Here is a tiny trained network, its code and every weight. The questions are about switching its units off for an input and a class, where a switched-off unit gives its printed mean instead of its output.

import numpy as np


def w(rows, s, z=0):
    codes = np.array(rows[::2]) - 128.0
    scale = np.full(codes.shape[1], s)
    scale[-1] = z or s
    return codes * scale


def norm(h):
    return h / np.sqrt((h * h).mean(-1, keepdims=True) + 1e-5)


def f(y):
    return np.maximum(y, 0)


def log_softmax(a):
    a = a - a.max(-1, keepdims=True)
    return a - np.log(np.exp(a).sum(-1, keepdims=True))


def net(x, mask):
    res = np.array(x, float).reshape(1, 5) / 4 @ E
    u = 0
    for l in range(2):
        y = f(norm(res) @ A[l][:, :-1].T + A[l][:, -1])
        res = res + np.where(mask[u : u + 15], y, B[l][:, -1]) @ B[l][:, :-1]
        u += 15
    return log_softmax(norm(res)[-1] @ U[:, :-1].T + U[:, -1])


A, B = {}, {}
E = w([
[188,19,60],'x0',
[254,230,73],'x1',
[63,195,33],'x2',
[128,126,130],'x3',
[127,131,122],'x4',
],0.0032)
A[0] = w([
[111,162,65,3],'0.n0',
[121,140,199,211],'0.n1',
[117,176,171,219],'0.n2',
[54,103,141,170],'0.n3',
[155,78,85,235],'0.n4',
[196,204,99,96],'0.n5',
[138,171,185,34],'0.n6',
[178,112,163,173],'0.n7',
[134,193,249,46],'0.n8',
[127,174,206,125],'0.n9',
[81,112,127,120],'0.n10',
[162,80,110,163],'0.n11',
[130,105,170,202],'0.n12',
[76,79,104,112],'0.n13',
[117,136,153,86],'0.n14',
],0.013,0.0013)
B[0] = w([
[121,167,120,187],'0.n0',
[130,103,80,196],'0.n1',
[49,36,135,204],'0.n2',
[129,141,198,211],'0.n3',
[72,158,115,204],'0.n4',
[172,103,254,253],'0.n5',
[119,161,106,184],'0.n6',
[97,224,113,190],'0.n7',
[104,137,107,238],'0.n8',
[159,138,78,208],'0.n9',
[199,82,157,176],'0.n10',
[36,130,96,189],'0.n11',
[108,196,143,177],'0.n12',
[123,159,211,196],'0.n13',
[107,116,139,148],'0.n14',
],0.006,0.0058)
A[1] = w([
[80,122,178,166],'1.n0',
[165,41,176,126],'1.n1',
[169,32,53,177],'1.n2',
[187,79,128,15],'1.n3',
[95,88,93,129],'1.n4',
[150,168,112,169],'1.n5',
[86,172,142,143],'1.n6',
[178,116,87,213],'1.n7',
[114,201,137,99],'1.n8',
[94,179,137,95],'1.n9',
[88,163,152,148],'1.n10',
[107,170,93,171],'1.n11',
[254,95,156,162],'1.n12',
[133,103,147,137],'1.n13',
[204,172,98,249],'1.n14',
],0.013,0.0018)
B[1] = w([
[195,186,69,255],'1.n0',
[195,123,105,159],'1.n1',
[159,170,62,128],'1.n2',
[117,93,155,129],'1.n3',
[11,185,100,152],'1.n4',
[153,116,183,165],'1.n5',
[189,107,74,244],'1.n6',
[58,173,108,131],'1.n7',
[140,150,3,226],'1.n8',
[164,66,72,223],'1.n9',
[168,97,121,247],'1.n10',
[146,127,76,182],'1.n11',
[122,140,138,174],'1.n12',
[161,216,158,145],'1.n13',
[79,56,195,177],'1.n14',
],0.0051,0.007)
U = w([
[132,143,245,177],'0',
[150,134,124,155],'1',
[73,133,90,124],'2',
[151,123,112,113],'3',
[124,184,148,136],'4',
[75,110,179,2],'5',
],0.013,0.0071)

Each question gives the input, the list of numbers given to net, and the class t.
The units are the neurons (one row each of A and B). Each row of codes is followed by its name. A weight is (code - 128) times the scale printed after its matrix; where a second scale follows, it is the last column's (A, B and U).
mask holds one flag per neuron, layer by layer. A switched-off neuron (its flag False) gives its mean, the last column of its row in B, instead of its output. The means were averaged over made-up inputs and are rounded, as every weight is.
A unit's drop is (log p(t) with every unit on - log p(t) with that unit switched off) / (log p(t) with every unit on - log p(t) with every unit switched off).
The circuit of an input: a set's keep is (log p(t) with only the set's units on - log p(t) with every unit switched off) / (log p(t) with every unit on - log p(t) with every unit switched off). Starting from the 12 units with the biggest drops (on a tie, the unit counted first), units are removed one at a time, each time the one whose removal leaves the highest keep (on an exact tie, the one counted first), for as long as the keep stays at least 0.8.
units of the circuit, in order: the units of the circuit, biggest drop first
k most important neurons: the k neurons with the biggest drops, biggest first
top k neurons in layer l: the k neurons of layer l with the biggest drops, biggest first
drop of u: that unit's drop, to one decimal
input [-6,-8,2,-7,7], class 0: units of the circuit, in order => (0.n3, 0.n10)
input [7,0,-7,-6,4], class 2: units of the circuit, in order => (0.n5, 0.n11, 1.n4)
input [7,-8,-2,2,6], class 0: 3 most important neurons => (1.n8, 0.n13, 0.n3)
input [5,6,0,-3,-4], class 0: units of the circuit, in order => (1.n14, 1.n0, 1.n6, 1.n9)
input [1,8,1,-2,2], class 0: top neuron in layer 0 => (0.n5)
input [-7,4,-6,5,3], class 2: units of the circuit, in order => (0.n8, 0.n2, 0.n1)
input [-7,-6,-4,0,3], class 2: 4 most important neurons => (0.n5, 0.n8, 0.n1, 0.n9)
input [6,7,0,5,2], class 0: 2 most important neurons => (0.n5, 1.n14)
input [7,7,-5,0,0], class 0: 3 most important neurons => (0.n5, 1.n14, 0.n8)
input [2,8,6,6,0], class 0: top 2 neurons in layer 1 => (1.n14, 1.n0)
input [8,0,-4,8,7], class 2: top 2 neurons in layer 0 => (0.n5, 0.n11)
input [7,3,-6,1,-6], class 2: drop of 0.n11 => 0.1
input [-6,-5,-7,-7,3], class 3: drop of 0.n8 => -0.1
input [2,-5,5,-4,0], class 0: most important neuron => (0.n10)
input [3,8,-3,4,7], class 0: drop of 0.n5 => 0.9
